Here is a tiny trained network, its code and every weight. The questions are about switching its units off for an input and a class, where a switched-off unit gives its printed mean instead of its output.

import numpy as np


def w(rows, s, z=0):
    codes = np.array(rows[::2]) - 128.0
    scale = np.full(codes.shape[1], s)
    scale[-1] = z or s
    return codes * scale


def norm(h):
    return h / np.sqrt((h * h).mean(-1, keepdims=True) + 1e-5)


def f(y):
    return y / 2 * (1 + np.tanh(0.7978845608 * (y + 0.044715 * y**3)))


def log_softmax(a):
    a = a - a.max(-1, keepdims=True)
    return a - np.log(np.exp(a).sum(-1, keepdims=True))


def net(x, mask):
    res = np.array(x, float).reshape(1, 5) / 4 @ E
    u = 0
    for l in range(4):
        y = f(norm(res) @ A[l][:, :-1].T + A[l][:, -1])
        res = res + np.where(mask[u : u + 9], y, B[l][:, -1]) @ B[l][:, :-1]
        u += 9
    return log_softmax(norm(res)[-1] @ U[:, :-1].T + U[:, -1])


A, B = {}, {}
E = w([
[100,156,97,136,154,217],'x0',
[107,130,115,206,54,128],'x1',
[148,3,103,131,88,186],'x2',
[78,130,191,176,154,126],'x3',
[56,109,59,181,181,74],'x4',
],0.0071)
A[0] = w([
[132,132,148,201,64,154,191],'L0N1',
[48,37,163,108,136,120,4],'L0N2',
[73,114,100,79,207,203,202],'L0N3',
[67,154,205,108,118,128,135],'L0N4',
[190,3,105,109,117,95,69],'L0N5',
[50,128,192,104,136,148,154],'L0N6',
[115,227,117,207,110,228,212],'L0N7',
[183,151,181,142,84,24,36],'L0N8',
[98,82,140,196,180,79,174],'L0N9',
],0.0075,0.0021)
B[0] = w([
[144,116,130,72,100,130,199],'L0N1',
[123,97,119,108,132,134,153],'L0N2',
[121,121,170,149,99,63,221],'L0N3',
[149,139,127,245,133,125,173],'L0N4',
[146,110,180,131,160,96,235],'L0N5',
[184,149,120,173,123,180,168],'L0N6',
[123,124,86,107,96,176,252],'L0N7',
[196,139,151,168,101,114,198],'L0N8',
[91,140,98,164,136,96,208],'L0N9',
],0.011,0.0035)
A[1] = w([
[148,1,162,38,137,150,4],'L1N1',
[207,127,159,23,80,76,135],'L1N2',
[95,112,108,181,192,105,113],'L1N3',
[91,73,49,91,103,135,231],'L1N4',
[157,140,168,31,217,196,171],'L1N5',
[121,144,72,69,74,104,137],'L1N6',
[219,123,185,93,107,225,140],'L1N7',
[18,206,163,166,220,227,107],'L1N8',
[107,251,212,177,129,145,75],'L1N9',
],0.0078,0.0017)
B[1] = w([
[120,56,124,151,178,140,224],'L1N1',
[118,197,95,113,192,65,231],'L1N2',
[62,165,47,156,141,148,167],'L1N3',
[88,140,122,161,135,150,179],'L1N4',
[126,114,144,177,238,147,181],'L1N5',
[187,218,78,110,167,112,155],'L1N6',
[39,130,166,73,2,77,253],'L1N7',
[165,69,97,184,51,177,177],'L1N8',
[117,100,144,173,184,207,202],'L1N9',
],0.0067,0.0054)
A[2] = w([
[108,11,139,97,173,95,5],'L2N1',
[91,16,24,143,103,37,206],'L2N2',
[189,180,236,156,128,74,174],'L2N3',
[60,123,119,99,148,254,155],'L2N4',
[58,141,87,152,183,96,155],'L2N5',
[100,202,196,173,179,120,130],'L2N6',
[170,75,101,165,98,176,208],'L2N7',
[169,48,133,210,168,143,169],'L2N8',
[65,169,197,57,100,107,147],'L2N9',
],0.0084,0.0019)
B[2] = w([
[237,157,115,176,39,211,199],'L2N1',
[135,114,48,89,66,135,253],'L2N2',
[153,125,42,148,130,75,207],'L2N3',
[131,154,254,120,144,10,175],'L2N4',
[69,60,127,154,97,126,197],'L2N5',
[196,105,100,126,151,125,179],'L2N6',
[195,188,197,138,203,89,167],'L2N7',
[151,148,148,141,121,201,195],'L2N8',
[89,74,148,143,188,80,166],'L2N9',
],0.0067,0.006)
A[3] = w([
[135,197,126,90,101,135,253],'L3N1',
[191,154,166,132,118,93,102],'L3N2',
[46,123,126,63,50,101,50],'L3N3',
[137,116,135,73,250,106,90],'L3N4',
[150,86,101,160,87,148,199],'L3N5',
[23,126,204,140,150,117,191],'L3N6',
[172,123,79,44,144,99,111],'L3N7',
[9,115,110,120,109,119,71],'L3N8',
[85,132,178,121,114,97,189],'L3N9',
],0.013,0.002)
B[3] = w([
[141,78,135,62,150,204,193],'L3N1',
[51,133,80,97,157,67,213],'L3N2',
[131,215,104,180,115,163,234],'L3N3',
[55,105,150,103,228,184,189],'L3N4',
[149,111,178,69,192,128,253],'L3N5',
[125,157,187,133,84,205,179],'L3N6',
[42,143,173,107,204,175,215],'L3N7',
[107,71,100,116,80,118,219],'L3N8',
[135,133,202,111,1,67,163],'L3N9',
],0.0077,0.0051)
U = w([
[93,207,68,60,116,210,104],'0',
[115,149,145,46,89,17,27],'1',
[221,15,135,87,132,167,198],'2',
[101,155,212,94,13,184,112],'3',
[181,184,57,188,177,61,102],'4',
[130,187,174,230,148,194,89],'5',
[44,91,3,166,56,134,97],'6',
[56,131,143,64,235,136,253],'7',
],0.017,0.0018)

Each question gives the input, the list of numbers given to net, and the class t.
The units are the neurons (one row each of A and B). Each row of codes is followed by its name. A weight is (code - 128) times the scale printed after its matrix; where a second scale follows, it is the last column's (A, B and U).
mask holds one flag per neuron, layer by layer. A switched-off neuron (its flag False) gives its mean, the last column of its row in B, instead of its output. The means were averaged over made-up inputs and are rounded, as every weight is.
A unit's drop is (log p(t) with every unit on - log p(t) with that unit switched off) / (log p(t) with every unit on - log p(t) with every unit switched off).
The circuit of an input: a set's keep is (log p(t) with only the set's units on - log p(t) with every unit switched off) / (log p(t) with every unit on - log p(t) with every unit switched off). Starting from the 12 units with the biggest drops (on a tie, the unit counted first), units are removed one at a time, each time the one whose removal leaves the highest keep (on an exact tie, the one counted first), for as long as the keep stays at least 0.8.
circuit, biggest first: the units of the circuit, biggest drop first
top k neurons: the k neurons with the biggest drops, biggest first
k most important neurons of layer l: the k neurons of layer l with the biggest drops, biggest first
input [3,-1,-5,1,4], class 6: circuit, biggest first => [L2N5]
input [-5,-5,-8,4,-7], class 4: circuit, biggest first => [L0N4, L2N3]
input [-4,3,1,-8,-3], class 1: top 2 neurons => [L1N7, L0N8]
input [-7,-7,-6,7,0], class 4: circuit, biggest first => [L2N3, L0N4]
input [-8,0,-7,7,5], class 4: top 4 neurons => [L0N8, L2N6, L1N7, L2N3]
input [-8,6,1,4,2], class 4: circuit, biggest first => [L0N8, L1N7]
input [5,8,-8,-6,4], class 0: 2 most important neurons of layer 1 => [L1N6, L1N7]
input [4,-5,1,1,-3], class 3: top 2 neurons => [L1N7, L0N5]
input [-5,5,0,3,1], class 4: circuit, biggest first => [L0N8, L1N7, L2N3]
input [5,-1,8,2,5], class 2: circuit, biggest first => [L3N5, L2N1]
input [-4,5,-5,-5,0], class 4: top 3 neurons => [L0N8, L1N7, L2N3]
input [5,-2,1,-3,-4], class 3: top 2 neurons => [L1N7, L3N6]
input [-4,-4,-8,5,4], class 5: top 2 neurons => [L1N9, L2N2]
input [8,-3,2,-5,2], class 3: top 2 neurons => [L2N4, L1N4]
input [-7,-7,-7,-6,7], class 7: circuit, biggest first => [L3N4]
input [3,-1,-3,-8,-8], class 7: 2 most important neurons of layer 1 => [L1N5, L1N2]
input [1,1,6,5,3], class 2: 2 most important neurons of layer 3 => [L3N5, L3N2]
input [5,7,-6,5,-6], class 3: top 2 neurons => [L0N7, L0N1]
input [-6,-4,-2,-2,3], class 7: top 2 neurons => [L3N7, L1N7]
input [0,-3,-5,4,-7], class 5: circuit, biggest first => [L0N4]
input [4,4,2,-1,1], class 3: top 2 neurons => [L2N4, L1N4]
input [4,-3,-2,1,-3], class 3: top 2 neurons => [L1N7, L0N7]
input [-6,8,-5,-1,1], class 4: top 2 neurons => [L1N7, L0N8]
